Here is a tiny trained network, its code and every weight. The questions are about switching its units off for an input and a class, where a switched-off unit gives its printed mean instead of its output.

import numpy as np


def w(rows, s, z=0):
    codes = np.array(rows[::2]) - 128.0
    scale = np.full(codes.shape[1], s)
    scale[-1] = z or s
    return codes * scale


def norm(h):
    return h / np.sqrt((h * h).mean(-1, keepdims=True) + 1e-5)


def f(y):
    return y / 2 * (1 + np.tanh(0.7978845608 * (y + 0.044715 * y**3)))


def log_softmax(a):
    a = a - a.max(-1, keepdims=True)
    return a - np.log(np.exp(a).sum(-1, keepdims=True))


def net(x, mask):
    res = np.array(x, float).reshape(1, 4) / 4 @ E
    u = 0
    for l in range(2):
        y = f(norm(res) @ A[l][:, :-1].T + A[l][:, -1])
        res = res + np.where(mask[u : u + 5], y, B[l][:, -1]) @ B[l][:, :-1]
        u += 5
    return log_softmax(norm(res)[-1] @ U[:, :-1].T + U[:, -1])


A, B = {}, {}
E = w([
[250,89,18,105,106,200,157,225,192,97,92,190],'x0',
[140,56,190,116,134,167,111,150,224,104,123,84],'x1',
[108,99,83,131,2,103,85,78,157,172,101,163],'x2',
[177,103,194,31,55,165,142,142,85,77,76,156],'x3',
],0.0074)
A[0] = w([
[169,164,107,53,144,141,132,106,96,2,196,131,87],'L0N1',
[113,72,245,199,69,141,164,67,38,61,74,141,108],'L0N2',
[100,81,172,183,156,96,117,85,112,169,136,85,245],'L0N3',
[167,177,99,254,151,121,98,172,159,128,98,152,164],'L0N4',
[173,212,117,30,135,136,91,99,200,57,101,100,6],'L0N5',
],0.006,0.0018)
B[0] = w([
[96,76,135,129,72,147,127,101,23,185,132,122,166],'L0N1',
[24,152,169,45,175,87,156,185,76,126,83,50,222],'L0N2',
[102,151,22,100,168,1,30,54,128,113,123,185,254],'L0N3',
[123,109,75,165,161,103,168,210,175,100,121,83,191],'L0N4',
[104,77,110,80,147,127,71,78,92,138,113,167,139],'L0N5',
],0.009,0.0051)
A[1] = w([
[139,87,1,186,193,135,63,125,117,221,97,28,203],'L1N1',
[92,91,122,89,128,48,152,75,115,35,221,140,68],'L1N2',
[115,56,89,160,150,168,254,183,128,198,30,194,116],'L1N3',
[169,35,133,250,132,55,34,109,105,182,207,110,227],'L1N4',
[134,180,178,193,78,129,153,97,52,42,56,60,4],'L1N5',
],0.0054,0.0018)
B[1] = w([
[10,121,97,160,138,151,113,152,236,50,167,198,253],'L1N1',
[86,196,167,130,163,158,139,93,127,147,123,81,190],'L1N2',
[120,64,192,136,78,198,146,96,123,88,127,153,200],'L1N3',
[81,134,99,136,141,130,121,155,194,108,181,208,207],'L1N4',
[68,168,137,139,90,197,92,37,151,152,121,152,136],'L1N5',
],0.011,0.0053)
U = w([
[60,237,100,153,179,62,87,93,173,140,254,123,143],'0',
[53,193,144,81,119,113,122,91,52,184,36,36,231],'1',
[91,101,37,173,147,165,184,181,169,97,165,156,8],'2',
[250,95,121,91,46,168,106,90,21,104,130,140,247],'3',
],0.0062,0.0018)

Each question gives the input, the list of numbers given to net, and the class t.
The units are the neurons (one row each of A and B). Each row of codes is followed by its name. A weight is (code - 128) times the scale printed after its matrix; where a second scale follows, it is the last column's (A, B and U).
mask holds one flag per neuron, layer by layer. A switched-off neuron (its flag False) gives its mean, the last column of its row in B, instead of its output. The means were averaged over made-up inputs and are rounded, as every weight is.
A unit's drop is (log p(t) with every unit on - log p(t) with that unit switched off) / (log p(t) with every unit on - log p(t) with every unit switched off).
The circuit of an input: a set's keep is (log p(t) with only the set's units on - log p(t) with every unit switched off) / (log p(t) with every unit on - log p(t) with every unit switched off). Starting from all 10 units, units are removed one at a time, each time the one whose removal leaves the highest keep (on an exact tie, the one counted first), for as long as the keep stays at least 0.8.
units of the circuit, in order: the units of the circuit, biggest drop first
k most important neurons: the k neurons with the biggest drops, biggest first
k most important neurons of layer l: the k neurons of layer l with the biggest drops, biggest first
drop when u is switched off: that unit's drop, to one decimal
input [1,-4,4,4], class 3: units of the circuit, in order => [L0N3; L1N1]
input [0,5,-2,1], class 1: units of the circuit, in order => [L1N1; L1N4]
input [2,-3,-1,-6], class 2: units of the circuit, in order => [L0N4; L0N3]
input [-4,0,-2,2], class 1: units of the circuit, in order => [L0N2]
input [-4,2,5,2], class 1: 2 most important neurons => [L0N2; L1N1]
input [1,-8,-8,-5], class 2: 2 most important neurons of layer 0 => [L0N4; L0N3]
input [-1,7,2,1], class 1: 3 most important neurons => [L1N1; L1N4; L0N4]
input [-2,-5,6,1], class 1: 2 most important neurons => [L1N1; L0N3]
input [0,-3,-2,2], class 1: drop when L0N3 is switched off => -0.1
input [3,-7,3,-8], class 2: drop when L0N3 is switched off => 0.2
input [1,3,-1,4], class 3: drop when L0N3 is switched off => 0.4
